After every row comes roughly how far along a hidden order it lies, from 0 to 9.
[12.4, -11.0, 1.6, -14.8, -7.6, 54.2, -15.2, -5.3, 48.0, 10.7, 25.7, 14.1, -42.1, -3.2, -35.7, -7.2, -6.5, 0.6, -2.2, 26.2, -6.8, 19.8, -4.5, 22.2, 6.9, 15.6, 3.7, -0.8, -53.5, -11.4, -9.8, -9.5, -1.9, -48.3, -7.3, -11.7, 2.2, 42.3, 13.0, -10.1, 0.8, 1.4, 27.9, 1.2, -0.7, 1.4, 1.1, 0.7, -31.0, -15.0, 35.8, 1.5, -8.1, 29.5, 11.1, 13.8, -4.8, 18.6, -12.6, -2.7, 21.5, -2.8, 18.3]
5
[-3.0, 6.6, 39.9, 0.3, 31.1, 32.6, 8.6, -22.0, 5.4, 19.6, -4.3, -4.7, -8.9, -4.4, -9.2, 29.0, 1.7, 21.9, -5.6, -26.0, 5.6, -14.7, 3.8, -19.1, 0.6, 33.5, 17.5, 7.4, -46.8, 15.2, -5.5, -11.3, -12.4, -24.4, -13.3, 5.7, -9.8, -0.2, 2.0, 34.9, -13.8, 4.1, -20.1, 14.1, -30.7, 0.3, 5.9, -15.0, 7.6, -12.2, 4.8, -22.2, -7.8, -9.9, 3.1, -10.4, 6.6, 17.2, 30.7, 17.3, 0.0, 27.8, -14.8]
0
[12.9, -16.1, -8.4, -15.1, -16.2, 66.3, -12.5, -3.6, 47.1, 6.4, 22.5, 12.1, -40.5, -3.2, -39.7, -14.4, -0.9, -7.0, 1.9, 28.1, -14.9, 22.1, -6.4, 24.4, 8.6, 14.8, 6.6, -8.1, -43.6, -22.2, -8.5, -7.7, 6.4, -45.3, -4.9, -20.5, 3.1, 48.4, 13.7, -22.5, 6.8, 3.2, 49.0, 5.2, 11.4, 1.7, -2.6, 2.3, -30.0, -15.3, 47.5, 1.1, -10.9, 35.7, 11.9, 17.3, -8.6, 18.5, -21.5, -13.0, 15.7, 0.4, 19.0]
7
[11.8, -12.5, -5.9, -15.7, -13.4, 53.6, -12.5, -15.6, 44.9, 6.0, 24.2, 11.3, -32.0, -2.8, -32.9, -10.2, -9.2, -5.5, -2.5, 17.0, -5.6, 22.5, -1.3, 24.0, 6.0, 15.1, 5.6, -1.2, -44.2, -9.8, -7.3, -11.1, -5.2, -54.2, -8.2, -10.7, 5.2, 37.3, 12.1, -15.4, 0.4, 0.8, 37.0, -1.0, 6.9, 1.0, 0.8, -3.0, -28.9, -14.4, 23.2, -0.7, -4.4, 23.5, 6.5, 20.0, -5.6, 16.5, -14.7, -1.5, 10.9, 4.8, 16.2]
6
[13.3, -10.5, -13.4, -19.4, -11.7, 58.0, -18.2, -35.1, 72.7, 6.9, 22.1, 12.9, -43.9, -2.4, -41.1, -17.3, -9.8, -5.9, -6.8, 7.2, 3.2, 14.9, 6.4, 28.3, 1.5, 20.8, -9.5, -6.0, -18.1, 1.7, -7.2, -10.8, -21.5, -32.6, -10.2, -1.2, 7.8, 12.2, 10.0, -12.5, -5.4, -1.1, 23.0, -5.9, 14.3, -5.5, 3.3, -15.6, -20.8, -4.1, -0.7, -4.7, 11.5, 4.3, -11.5, 22.0, -5.2, 16.0, 3.8, 16.2, 1.2, 23.0, 13.8]
5
[4.1, -2.4, 20.9, -2.3, 27.6, 36.9, 18.7, 20.4, -10.7, 5.6, 9.6, -8.4, -18.4, 1.9, -7.1, -4.2, -4.7, 12.7, -2.8, 3.0, 4.0, 2.7, -11.4, 5.0, -0.6, 23.2, 25.3, 20.3, -80.9, 0.3, -12.9, -7.0, 7.5, -46.0, -12.2, -12.1, -6.0, 11.1, -0.5, -9.7, 7.6, 0.1, 1.3, 9.4, -33.8, 10.3, 13.2, 13.7, -24.6, -16.0, 28.7, -6.5, -6.6, 22.3, 13.6, -6.6, -4.7, 5.2, -22.4, -4.5, 3.5, -0.7, 11.0]
2
[14.4, -18.9, -21.8, -22.5, -33.8, 51.1, -18.6, -7.1, 47.6, 2.2, 29.4, 10.3, -58.8, -2.0, -41.0, -14.7, -0.4, -17.1, 3.9, 29.6, -14.9, 24.1, -12.5, 32.6, 8.5, 12.2, -0.5, 0.7, -22.0, -24.3, -10.4, 1.3, 7.5, -37.5, 1.7, -28.1, 9.7, 41.9, 12.6, -41.3, 11.5, 3.4, 58.1, 2.7, 23.0, -1.1, -5.0, -1.5, -50.5, -14.4, 44.8, 1.4, -8.1, 35.9, 9.1, 24.0, -14.2, 18.1, -28.1, -22.1, 15.2, 7.5, 30.4]
9
[9.7, -10.2, 3.3, -22.5, 5.7, 47.9, -5.4, -14.4, 38.3, 7.3, 16.0, 6.4, -40.3, -1.3, -27.1, -6.4, -10.9, 4.1, -7.3, 8.0, 3.7, 12.5, -1.1, 20.8, 2.0, 20.5, 7.5, 2.8, -38.0, 2.4, -11.8, -13.6, -10.7, -46.6, -13.4, -5.1, 3.3, 17.3, 6.3, -15.7, -2.0, -0.7, 13.3, -1.8, -4.9, 1.0, 6.3, -5.7, -17.0, -9.0, 18.0, 1.0, 4.4, 5.8, 0.6, 5.6, -4.8, 15.6, -12.5, 10.6, 1.0, 6.6, 11.9]
3
[8.7, -15.3, 1.0, -11.9, 8.5, 54.6, 4.1, 16.5, 5.5, 3.2, 17.4, -0.9, -25.9, 1.8, -18.0, -14.5, -14.7, 3.4, -4.0, 18.2, 1.0, 16.1, -11.7, 24.5, 0.2, 11.5, 17.2, 17.5, -43.4, -4.0, -11.3, -9.7, 2.4, -36.8, -10.4, -13.0, 0.9, 17.3, 4.5, -29.8, 8.9, -2.1, 33.6, 2.0, -18.1, 7.5, 11.1, 2.8, -33.2, -21.1, 29.4, -0.3, 0.7, 25.7, 11.0, 2.4, -9.6, 6.4, -28.8, -8.2, 2.4, -2.7, 15.0]
3
[2.0, 3.4, 24.2, 5.9, 37.0, 8.0, 24.1, 14.1, -17.3, 7.5, 2.1, -11.6, -25.0, 1.3, 12.0, 13.2, -5.7, 14.0, -2.5, -9.7, 8.3, -12.0, -11.4, -4.7, -3.5, 23.1, 27.1, 22.3, -46.9, 8.3, -10.4, -5.5, 1.2, -35.8, -13.8, -7.2, -7.2, -8.5, -1.5, 6.4, 2.9, 0.9, -14.0, 13.7, -36.6, 8.4, 13.6, -4.8, -12.5, -13.6, 14.6, -14.2, -3.6, 11.2, 10.6, -20.3, -3.8, 3.5, -10.5, 0.7, -2.1, 16.2, 2.3]
0
[11.2, -12.1, -7.8, -12.6, -6.4, 51.8, -13.0, -11.0, 35.6, 8.3, 19.4, 8.1, -33.0, -2.6, -36.1, -8.4, -6.7, 2.9, -3.8, 16.1, -4.9, 17.8, -3.8, 18.0, 4.1, 21.0, 7.9, 0.5, -47.0, -9.2, -12.2, -13.9, -5.1, -49.4, -11.2, -10.7, 1.1, 30.9, 9.6, -11.0, -0.5, 0.8, 27.7, -0.9, -3.1, 0.8, 3.1, -0.5, -26.9, -13.4, 35.3, -0.5, -4.2, 20.8, 7.2, 12.7, -4.8, 15.8, -9.5, 3.7, 8.9, 2.0, 13.1]
4
